In the rows, 128 means zero.
Facts:
j100 | σ j942 | ρ a
j108 | Φ j562 | ρ b
j11 | Φ j690, j114, j582 | ρ b
j112 | σ j378 | ρ a
j114 | ρ b
j115 | ρ a
j119 | ρ a
j12 | σ j723 | Φ j811 | ρ a
j123 | λ j723, j200, j648, j684, j803 | Φ j629 | ρ a
j124 | Φ j551, j592 | ρ a
j127 | ρ a
j139 | ρ a
j141 | λ j964 | ρ a
j15 | σ j869 | Φ j535, j114, j84 | ρ a
j164 | σ j968 | ρ b
j167 | σ j12 | ρ a
j172 | Φ j164, j668, j75, j337, j907 | ρ b
j176 | Φ j167, j869, j728 | ρ b
j198 | ρ b
j200 | σ j562 | λ j348, j803 | ρ b
j205 | Φ j8, j686, j198, j582 | ρ a
j209 | Φ j967, j892, j869, j290 | ρ a
j213 | ρ a
j214 | ρ b
j216 | σ j276 | ρ b
j22 | ρ b
j222 | λ j803 | ρ a
j223 | σ j914 | ρ a
j224 | ρ a
j226 | σ j453 | Φ j589, j710, j695, j421, j856, j81 | ρ b
j229 | ρ b
j249 | Φ j749, j964, j213, j288, j229, j214 | ρ b
j261 | λ j500, j803 | Φ j413, j884, j591 | ρ b
j276 | Φ j380, j562, j979 | ρ b
j286 | σ j907 | ρ b
j288 | σ j868 | λ j589 | ρ a
j290 | λ j723 | ρ a
j291 | λ j695 | Φ j681 | ρ a
j295 | λ j380, j200 | Φ j884, j551, j744 | ρ a
j304 | σ j903 | λ j892 | Φ j868 | ρ b
j312 | Φ j543, j592, j611, j868 | ρ b
j315 | Φ j337, j758 | ρ b
j318 | ρ a
j32 | σ j229 | Φ j710, j777 | ρ a
j334 | σ j418 | ρ a
j337 | σ j661 | ρ b
j339 | ρ a
j34 | σ j334 | ρ b
j341 | λ j686, j453 | Φ j728 | ρ b
j348 | λ j304, j916 | Φ j574, j524 | ρ b
j35 | ρ a
j355 | λ j489, j758 | ρ b
j362 | Φ j551 | ρ a
j37 | σ j592 | ρ b
j375 | λ j205, j648, j62, j758 | ρ b
j378 | σ j489 | ρ a
j380 | σ j507 | λ j803 | ρ a
j395 | σ j413 | Φ j164, j334, j979, j515, j224 | ρ a
j397 | λ j355, j290 | Φ j339, j167 | ρ a
j398 | Φ j141, j127 | ρ a
j401 | Φ j22, j8 | ρ b
j413 | σ j318 | λ j291 | ρ b
j417 | Φ j216, j115 | ρ a
j418 | σ j421 | ρ b
j42 | ρ a
j421 | σ j648 | ρ a
j424 | Φ j337, j574 | ρ a
j44 | Φ j141, j164, j222 | ρ a
j453 | Φ j508 | ρ b
j481 | Φ j650, j811, j979 | ρ a
j487 | λ j964, j348 | Φ j964 | ρ a
j489 | σ j304 | λ j723, j200, j856 | ρ a
j495 | ρ b
j500 | λ j304 | ρ a
j507 | σ j514 | λ j951 | Φ j75 | ρ a
j508 | ρ a
j514 | σ j621 | λ j945, j806, j487 | ρ b
j515 | ρ a
j524 | ρ a
j525 | Φ j35, j710 | ρ b
j535 | λ j222, j592 | ρ a
j543 | ρ b
j551 | ρ a
j562 | ρ a
j564 | Φ j686 | ρ b
j57 | ρ a
j574 | ρ b
j580 | Φ j980, j286 | ρ b
j582 | ρ a
j586 | Φ j985 | ρ a
j587 | σ j983 | ρ a
j589 | λ j806 | ρ a
j591 | ρ b
j592 | σ j339 | λ j621, j942, j81 | ρ a
j611 | ρ b
j62 | λ j964, j348, j806, j489 | Φ j668, j9 | ρ b
j621 | σ j803 | λ j304 | Φ j119, j139, j114, j198 | ρ b
j629 | λ j514, j695 | ρ b
j630 | σ j164 | ρ b
j642 | ρ b
j643 | λ j695, j487 | Φ j75, j629, j968, j42 | ρ b
j648 | σ j312 | λ j348 | Φ j728 | ρ a
j650 | ρ a
j661 | σ j100 | ρ b
j668 | ρ b
j67 | σ j223 | Φ j880, j980, j224 | ρ a
j671 | Φ j42 | ρ b
j676 | ρ a
j681 | ρ a
j684 | ρ a
j686 | σ j676 | λ j951 | ρ b
j690 | ρ a
j695 | ρ b
j710 | λ j355 | ρ b
j723 | σ j22 | λ j500, j684, j916 | ρ b
j728 | σ j795 | ρ b
j731 | Φ j378, j100 | ρ a
j732 | λ j806 | Φ j591, j222, j880, j79 | ρ b
j744 | σ j587 | λ j261, j855 | ρ a
j749 | λ j200, j295 | ρ b
j75 | σ j495 | ρ b
j758 | λ j723, j290 | ρ a
j777 | ρ a
j781 | σ j216 | λ j856, j803 | Φ j642, j198 | ρ b
j79 | ρ b
j795 | ρ a
j798 | Φ j661, j589, j200, j79 | ρ a
j8 | ρ b
j80 | Φ j758 | ρ a
j803 | λ j621, j81 | Φ j213, j869 | ρ a
j806 | λ j172 | Φ j35, j723, j334 | ρ a
j81 | ρ a
j811 | ρ a
j814 | σ j34 | Φ j642 | ρ b
j84 | ρ a
j855 | λ j856, j489 | ρ a
j856 | ρ a
j868 | σ j167 | ρ a
j869 | σ j781 | λ j856 | ρ b
j880 | λ j288 | ρ b
j884 | ρ a
j892 | ρ a
j895 | Φ j500 | ρ a
j899 | Φ j574, j286 | ρ a
j9 | σ j855 | λ j295 | ρ a
j903 | Φ j495, j286, j515, j214 | ρ b
j905 | σ j564 | ρ b
j907 | ρ a
j914 | σ j37 | ρ b
j916 | Φ j543, j907 | ρ a
j942 | ρ a
j945 | ρ a
j946 | Φ j661, j114 | ρ b
j951 | Φ j57, j964, j811 | ρ a
j959 | Φ j686, j985, j892, j868 | ρ a
j96 | ρ b
j962 | σ j946 | Φ j100 | ρ b
j964 | λ j200, j295 | ρ a
j967 | λ j9, j524, j855 | ρ a
j968 | σ j200 | ρ b
j979 | ρ a
j980 | ρ b
j983 | Φ j668 | ρ a
j985 | ρ b
j992 | σ j81 | ρ b

Known rows:
j176: [125 118 164 148 131  94 114 141 136 140 136 136 166 115 182 109 173  76
 121  91  87 177 106 100 120 117  94 151  97]
j895: [100 127 137 145 128 112 133 134 137 117 122 118 133 116 125 139 129 113
 131 106 131 138 129 104 126 128 124 138 137]
j686: [126 131 147 109  92 137 153 127 171 114 126  51 126 154  74  63 129 115
  91 167 130 147 122 121 136  88 143 128  68]
j690: [138 128 117 126 120 126 126 123 139 117 131 137 134 135 109 120 126 136
 101 139 125 134 117 132 135 116 125 133 140]
j127: [140 128 121 122 126 125 126 124 142 117 129 138 136 132 113 124 129 137
 101 144 124 125 118 134 138 122 121 135 137]
j397: [108 118 143 145 126  99 122 127 128 142 117 125 128 114 126 140 131  90
 122 101 112 137 114 103 135 119 107 139 115]
j942: [141 156 119 151 121 128 143 133 131 112 147 144 149 163 147 140 136 170
 140 148 118 126 113 141 140 118 126 147 164]
j880: [168 124 113  70 189 115 122 152 148  96 101 156 115 146  71  94 130 112
 122 128 137 164 118 118  95 104 114 146 132]
j758: [138 135 129 113 131 120 123 123 144 121 123 133 135 128 117 139 122 135
 101 151 124 104 121 130 142 128 113 135 140]
j611: [142 132 124 112 119 127 123 118 136 117 130 132 145 136 111 114 127 128
 113 143 123 127 114 138 119 112 122 133 145]
j312: [ 91 129 118 137 105 110 140 136 117 122 115 114 130 133 132 137 134 107
 161 100 127 132 105 108  98 115 136 146 148]
j318: [135 142 102 126 114 120 128 127 136 121 124 160 143 150 116 139 139 138
 130 138 128 121 109 137 134 122 120 140 125]
j362: [ 94 124 132 153 119 112 133 131 131 118 122 114 127 118 116 134 127 110
 139  95 135 149 127 102 122 121 132 135 141]
j979: [139 130 121 121 127 124 126 125 142 116 128 135 135 130 112 125 126 137
 104 144 127 122 119 132 136 122 122 135 137]
j164: [145 130 137  99 132 115 123 134 143 105 138 122 146 130 112 133 115 130
 105 150 118 108 109 145 115 126 120 140 146]
j62: [100 140 144 113 141 107 128 133 138 110 112 110 145 113 131 149 129 108
 142 114 133 111 133 106 112 134 112 140 146]
j515: [140 130 121 118 129 123 126 126 142 116 129 138 137 129 115 127 128 138
 101 145 125 120 121 133 138 125 119 136 138]
j108: [101 134 141 131 126 110 129 128 132 115 118 111 143 116 127 132 131 105
 145 104 131 135 126 107 110 122 121 138 145]
j81: [143 146 111 132 109 127 138 136 136 123 133 139 137 153 150 132 136 155
 119 150 119 118 106 135 135 123 132 148 158]
j495: [142 126 119 110 121 114 135 139 126 110 138 135 144 151 121 136 122 134
 126 149 108 111  88 149 109 116 122 148 147]

Rows:
No name comes twice in this set of rows, the named rows included.
[ 93 126 144 166 134 126 127 110 130 116 125 110 128 107 101 113 125 118
 131  95 140 168 153  98 135 112 124 120 146] -> j15
[121 102 113  95 125 128 128 122 133  97 130 136 159 114 101 118 137 124
 108 141 124 118 118 138 113 125 113 128 126] -> j629
[136 110 121 104 134 129 133 131 133  96 139 129 151 128 114 109 131 135
 110 144 117 132 113 140 110 118 121 136 146] -> j514
[103 121 131 113 147 109 129 138 133 105 110 121 135 117 107 125 131  96
 144 101 133 144 126 102  97 122 118 139 134] -> j732
[147 135 146  92 138 124 113 121 157 108 127 111 145 110 114 116 119 125
  83 153 129 110 132 129 123 131 116 128 147] -> j286
[148 129 141 109 134 130 115 109 144 113 132 118 144 119 107  99 124 128
  90 146 123 135 132 132 126 114 117 124 150] -> j992
[136 123 108 105 120 136 129 119 141 135 107 125 122 122 139 102 142 138
  81 155 127 120 123 109 136 121 127 137 152] -> j587
[106 123 180 136 119  98 151 152 158 140 127  87 162 150 153  91 185  65
 134 127  83 171 108  94 149  93  82 152   5] -> j341
[152 119 137 134 133 114 123 135 138 116 149 144 144 134 124 122 132 129
 101 136 103 145 106 140 138 116 111 140 125] -> j167
[121 120 161 102 101 102 109 156 175 117 125  75 126  86 128 114 111  77
  70 103 131 130 111 102  92 142 157 141 137] -> j962
[103 142 143 138 117 110 126 123 131 124 119 108 138 121 127 136 127 107
 142 104 128 131 125 108 114 119 122 136 148] -> j261
[138 130 115 116 118 115 136 133 122 110 138 140 145 154 117 137 125 134
 135 142 112 121  93 150 110 111 123 145 143] -> j22
[ 97 141 147 105 145 104 129 135 143 106 110 108 149 107 135 157 128 110
 143 120 134  96 138 105 116 142 106 141 146] -> j315

The same nodes again, as new rows of numbers:
Known rows:
j290: [119 106 131 130 133 117 127 149 120 114 141 145 122 127 105 123 134 131
 152 132 130  86 131 139 153 141 131 143 127 137 111 153  85 130 144 112
 134 148 129 132 143  86 121 143 127 133 139 126 132]
j795: [145  96 101 111 141 120 143 159 153  91 143 139 105 140 127 132 135 115
 173 154 123  93 138 105 186 151 123 169 120 136 100 162  69 149 147 108
  97 142 159 126 167 112 127 175 159 158 106 126 106]
j81: [131  93 137 154 139 127 142 157 133 128 148 136  87 128 117 125 105 105
 174 130 144 107 123 118 153 136 127 148 119 162 100 142  99 151 126 111
 112 136 145 124 156 112 139 129 179 149 143 110 110]
j398: [121 118 147 140 116 147 143 144 156 125 112 147 133 137 114 122 140 118
 154 133 136 123 126 135 124 102 121 121 122 114 121 129 144 147 138 116
  99 136 143 127 135 135  89 137 100 132 100 135 131]
j375: [125 107 109 119 147 111 114 111 117 122 144 152 141 150 106 124 127 146
 144 145 129 112 144 124 158 137 144 137 129 131 116 153  93 141 130 131
 131 147 121 116 141  91 126 142 131 126 146 108 138]
j690: [113 115 135 144 130 139 128 157 134 115 120 146 120 131  92 126 142 134
 148 131 134 106 131 136 131 121 138 153 112 134 119 162 111 122 138 117
  99 138 122 132 157 117 126 137 134 126 142 125 130]
j348: [138 115 116 125 127 123 141  99 146 128 137 145 137 150 125 119 116 114
 161 142 120 147 129 109 123  94 137  98 140 135 114 107 154 172 100 136
 120 124 143 105 121 133  95 111 106 141 106 114 132]
j127: [130 110 130 139 129 124 132 151 127 114 152 133 106 116 102 119 125 128
 154 124 121  90 122 126 125 122 138 145 116 152 107 147 106 128 110 123
 119 128 127 126 144 113 123 117 148 137 141 121 133]
j209: [128 116 157 153 109 160 132 137 159 132 136 144 139 123 114 114 136 123
 156 128 163 110 132 138 136 116 105 119 103  98 126 137 128 143 137 111
 101 135 144 133 116 136  83 145 106 109  89 140 137]
j514: [137 115 106 122 150 120 116 111 128 128 158 136 127 135 103 112 120 156
 147 137 117 107 140 110 132 116 151 146 107 134 110 152 109 131  91 148
 110 128 123 117 139 120 127 116 158 128 135 107 147]
j551: [114 116 138 140 128 139 133 156 139 117 116 146 123 134  97 125 143 130
 150 133 132 112 130 138 128 114 136 145 117 131 119 152 120 129 138 118
 100 137 127 130 154 122 117 136 125 129 133 126 130]
j417: [125 110 140 122 124 125 141 137 141 126 129 146 134 135 124 118 133 122
 152 135 123 101 128 134 142 117 118 114 133 112 109 119 119 152 142 114
 130 146 148 126 126 105  84 142  98 144  95 138 133]
j942: [127  95 139 141 147 117 142 157 128 135 128 146 102 141 133 125 119 119
 179 134 142 101 124 130 178 147 135 148 127 144 103 144  88 148 158 101
 123 162 144 137 150  91 145 153 152 155 134 104 120]
j643: [117 126 122 109 141 146 140 106 156 142 105 153 153 164 118 114 129 142
 147 157 119 146 150 116 130  74 141 111 114  98 115 131 156 156 113 140
  89 125 147 120 136 142  83 125 107 126  88 132 143]
j124: [138 115 142 136 112 131 149 134 152 125 139 137 121 125 126 115 122 107
 160 128 122 114 118 123 118  96 119 106 129 129 109 106 147 160 113 121
 119 125 153 119 120 134  83 116 105 146  91 134 130]
j650: [118 108 128 122 137 114 129 150 120 115 136 142 122 129 104 123 135 137
 147 134 118  84 130 137 146 135 135 145 128 132 107 148  91 130 142 117
 130 149 130 129 147  89 118 141 129 141 135 128 134]
j856: [111 113 137 150 124 140 129 159 131 110 122 149 118 133  92 129 140 125
 155 130 142 111 129 139 135 125 139 148 118 144 122 166 108 125 142 111
 103 139 121 133 156 115 130 137 128 122 151 120 125]
j962: [191 146  60  84  98 119 137  97 176  33 158 145 174 146 150 119 177 132
 187 153  84 116 133  88 170 121 168 130 130 122 135 165 103 140 110 120
 106 131 136 131  93 139 107 174  13 131  51 112 145]
j945: [130 114 128 127 138 125 131 149 130 122 151 128 109 116 100 111 124 144
 147 127 110  81 129 124 121 114 138 151 105 138 103 149 106 122 103 132
 111 125 133 128 147 116 116 115 157 141 130 130 139]
j591: [135 111 109 133 141 119 118 111 126 120 157 141 127 137 102 120 117 137
 152 135 128 118 136 112 134 122 146 135 120 149 115 150 109 141  99 140
 119 128 122 113 139 115 130 117 149 124 148 103 137]

Rows:
No name comes twice in this set of rows, the named rows included.
[ 89  96  89 112  91 127 124 151 121  48 169 149 122 114  24 155 126  76
  95 165 130  91 160 120  97 132  77 113 142 173 111 160  79 146 100 124
 132  67 139  65 178 103  52 115 152  97 171 197  84] -> j9
[105 126 118  99 173 134 129 117 112 167 142 138 128 142  99  91  96 180
 137 155 100  91 165 109 139  75 166 133  81 121  90 167 106 118  69 154
 105 106 138 133 144 108 109  87 182 117 130 135 162] -> j413
[137 114 129 126 134  94  87 131 118 115 149 121 144 103  77 120 174 188
  98  98  94  64 107 164  77 144 126 168 131  92 127 123 123 102 139 156
 137 174  89 121 142  96 104 140 110 153 134 121 173] -> j288
[118 136 141 142 122 139 117  96 131 137 118 155 168 145 103 112 143 151
 141 125 130 138 131 142 109  89 156 103 124 110 139 134 159 134 117 136
 122 143 105 129 104 124 100 115  61 104 123 110 166] -> j226
[147 114 109 111 134 112 138  93 157 131 128 137 138 153 124 121 128 126
 143 140  98 150 122 109 100  85 130 107 145 117 112  85 176 177 101 155
 110 131 146  96 132 145  82 114 108 164  87 117 136] -> j172
[144 107 117 150 123 137 109 104 134 114 191 142 134 123 100 117 111 129
 161 134 167 106 143 111 154 144 122 128 103 140 124 162  87 142  99 127
 122 122 124 114 114 116 119 131 147  94 136 111 134] -> j869
[156 113 180 189  82 200 107 118 177 137 207 140 158  89 119  96 124 126
 174 114 242  77 145 139 181 157  60 113  56  61 143 167  84 135 134  95
 103 130 149 148  60 143  61 175 110  48  54 152 146] -> j648
[ 83 122 145 149 140 131  98 109  95 151 121 159 156 140  59 121 131 162
 110 125 144 122 143 159  98 105 149 116 120 125 133 150 134 117 120 143
 135 139  88 117 138  95 114  99 116  89 185 117 160] -> j905
[114  87 157 157 151 129 131 151 124 165 147 134  88 123 103 119  93 122
 152 124 153  99 127 132 137 131 109 141 111 141  95 127 109 149 126 123
 118 138 145 121 159 105 122 115 204 145 149 120 122] -> j339
[134 110 128 139 136 128 108 149 147 113 128 128 123 120  84 128 161 159
 123 117 122  97 122 143 101 135 118 178 112 104 123 143 126 119 140 144
  88 154 115 120 169 133 114 150 151 147 127 123 142] -> j589
[213 121  74 110 124 131 157 107 203  75 159 131 124 153 187 116 136 108
 224 151 111 146 122  59 187 118 154 147 115 136 115 141 122 176 100 121
  69 130 172 129 117 175 134 170 101 166  38  86 117] -> j946
[162 128 111 158  85 182  79  93 162  73 229 146 181  97  83 108 148 151
 154 133 212  79 169 118 178 172  98 138  57  88 159 222  49 106 104 115
  99 110 112 131  75 138  89 178 102  21  96 140 152] -> j728

Now the same nodes, written a new way:
Known rows:
j507: [115 131 136  99 143 128 142 136 144 135 126 138 137 132 148 141 124 119
 142 128 110 142 121 135 123 124]
j413: [133 112 140 141 124 138 138 128 129 123 127 126 133 128 123 133 122 124
 134 131 146 125 137 119 135 133]
j421: [106 122 138 148 147 126  91 119 120  79 119 180 147 115 181 113 162 142
 150 108 169 114  93 122 120 151]
j732: [137 119 145 127 130 136 129 141 119 133 117 119 142 133 126 137 123 131
 136 132 125 127 124 117 117 116]
j811: [127 136 123 132 127 126 135 125 131 125 128 132 125 124 132 127 134 129
 128 130 129 131 126 129 130 131]
j8: [129 120 122 141 122 120 140 122 128 127 133 133 127 133 123 123 130 127
 125 130 137 129 132 127 121 127]
j288: [148 149 152 145 135 141 121 121 131 144 126 134 125 114 121 139 122 119
 124 166 146 139 125 125 131 142]
j37: [136 125 123 140 120 127 140 116 139 133 137 128 117 130 113 128 117 122
 129 130 131 131 136 140 125 133]
j172: [115 130 152 110 145 143 142 152 111 140 129 131 138 130 137 142  95 133
 160 126 113 135 110 139 122 113]
j959: [144 147 118 131 124 108 123 137 118 146 114 115 139 138 130 120 152 137
 115 134 111 129 119 115  92 107]
j424: [112 143 142 105 143 133 143 138 122 134 125 139 126 119 140 140 111 136
 154 121  97 139 105 153 131 125]
j992: [118 118 131 137 126 122 139 120 126 128 133 142 126 126 122 128 122 129
 124 146 136 133 127 126 131 127]
j582: [130 134 120 139 122 119 135 123 130 126 127 129 126 123 131 124 141 129
 122 132 135 131 131 125 127 132]
j892: [130 135 125 129 127 129 113 133 123 130 137 118 125 127 127 120 128 122
 115 131 140 121 137 117 140 134]
j621: [146 135 128 131 119 111 116 148 108 155 129 103 136 152 117 111 129 127
 113 129 114 119 129 107  99 108]
j964: [132 132 136 128 130 135 119 136 122 130 132 117 127 125 130 124 126 123
 123 130 135 124 133 119 143 136]
j223: [109 123 115 123 117 127 159 128 128 123 131 122 131 118 127 135 124 131
 113 135 130 117 138 117 146 128]
j290: [129 131 130 128 129 134 115 132 127 126 136 118 125 123 127 123 126 121
 120 128 139 122 136 119 148 140]
j249: [127 124 126 121 129 124 130 128 125 134 125 129 131 134 122 131 124 133
 131 126 114 128 123 135 113 115]
j508: [125 133 121 134 126 127 136 121 134 121 130 132 122 120 133 128 134 128
 126 130 135 132 130 132 137 137]

Rows:
No name comes twice in this set of rows, the named rows included.
[128 121 125 137 128 135 134 134 121 125 139 126 132 131 128 131 116 122
 128 138 155 123 136 121 129 128] -> j695
[105 102 126 148 151 113 100 128 122  86 133 167 115 140 153 106 171 135
 154 127 158 178 125 138 143 124] -> j34
[126 133 133 128 131 134 123 133 127 127 136 124 122 123 130 124 121 123
 125 127 135 125 134 127 148 141] -> j524
[139 131 154 115 132 137 109 141 125 137 115 114 130 126 126 127 127 128
 133 121 105 126 125 119 139 131] -> j123
[126 142 126 114 134 134 137 134 131 128 125 124 127 125 137 133 121 135
 147 105 102 132 118 150 123 126] -> j983
[104 119 129 146 153 116  95 127 123  84 126 168 121 126 167 109 175 139
 153 123 158 162 113 135 142 137] -> j334
[139 127 128 131 122 138 119 130 135 121 134 111 123 126 128 123 126 120
 126 108 134 118 142 125 149 146] -> j855
[136 125 118 124 121 127 138 130 132 133 126 117 130 139 122 129 123 131
 136 106 110 126 128 140 108 116] -> j276
[136 123 143 130 123 138 116 126 136 122 123 120 123 120 124 128 130 123
 126 125 132 124 138 118 155 146] -> j967
[118 139 117 103 144 119 133 139 137 137 134 133 142 140 151 134 133 118
 129 130 123 137 123 128 107 115] -> j951
[130 134 131 134 132 141 129 136 124 122 131 120 133 121 133 134 128 123
 128 137 151 125 135 117 139 136] -> j945
[134 132 136 129 126 136 120 133 128 130 133 115 124 124 125 125 123 122
 121 130 134 121 139 116 151 142] -> j489
[134 140 123 126 129 120 129 131 124 134 121 126 131 128 132 127 138 133
 126 129 115 132 121 129 115 120] -> j798

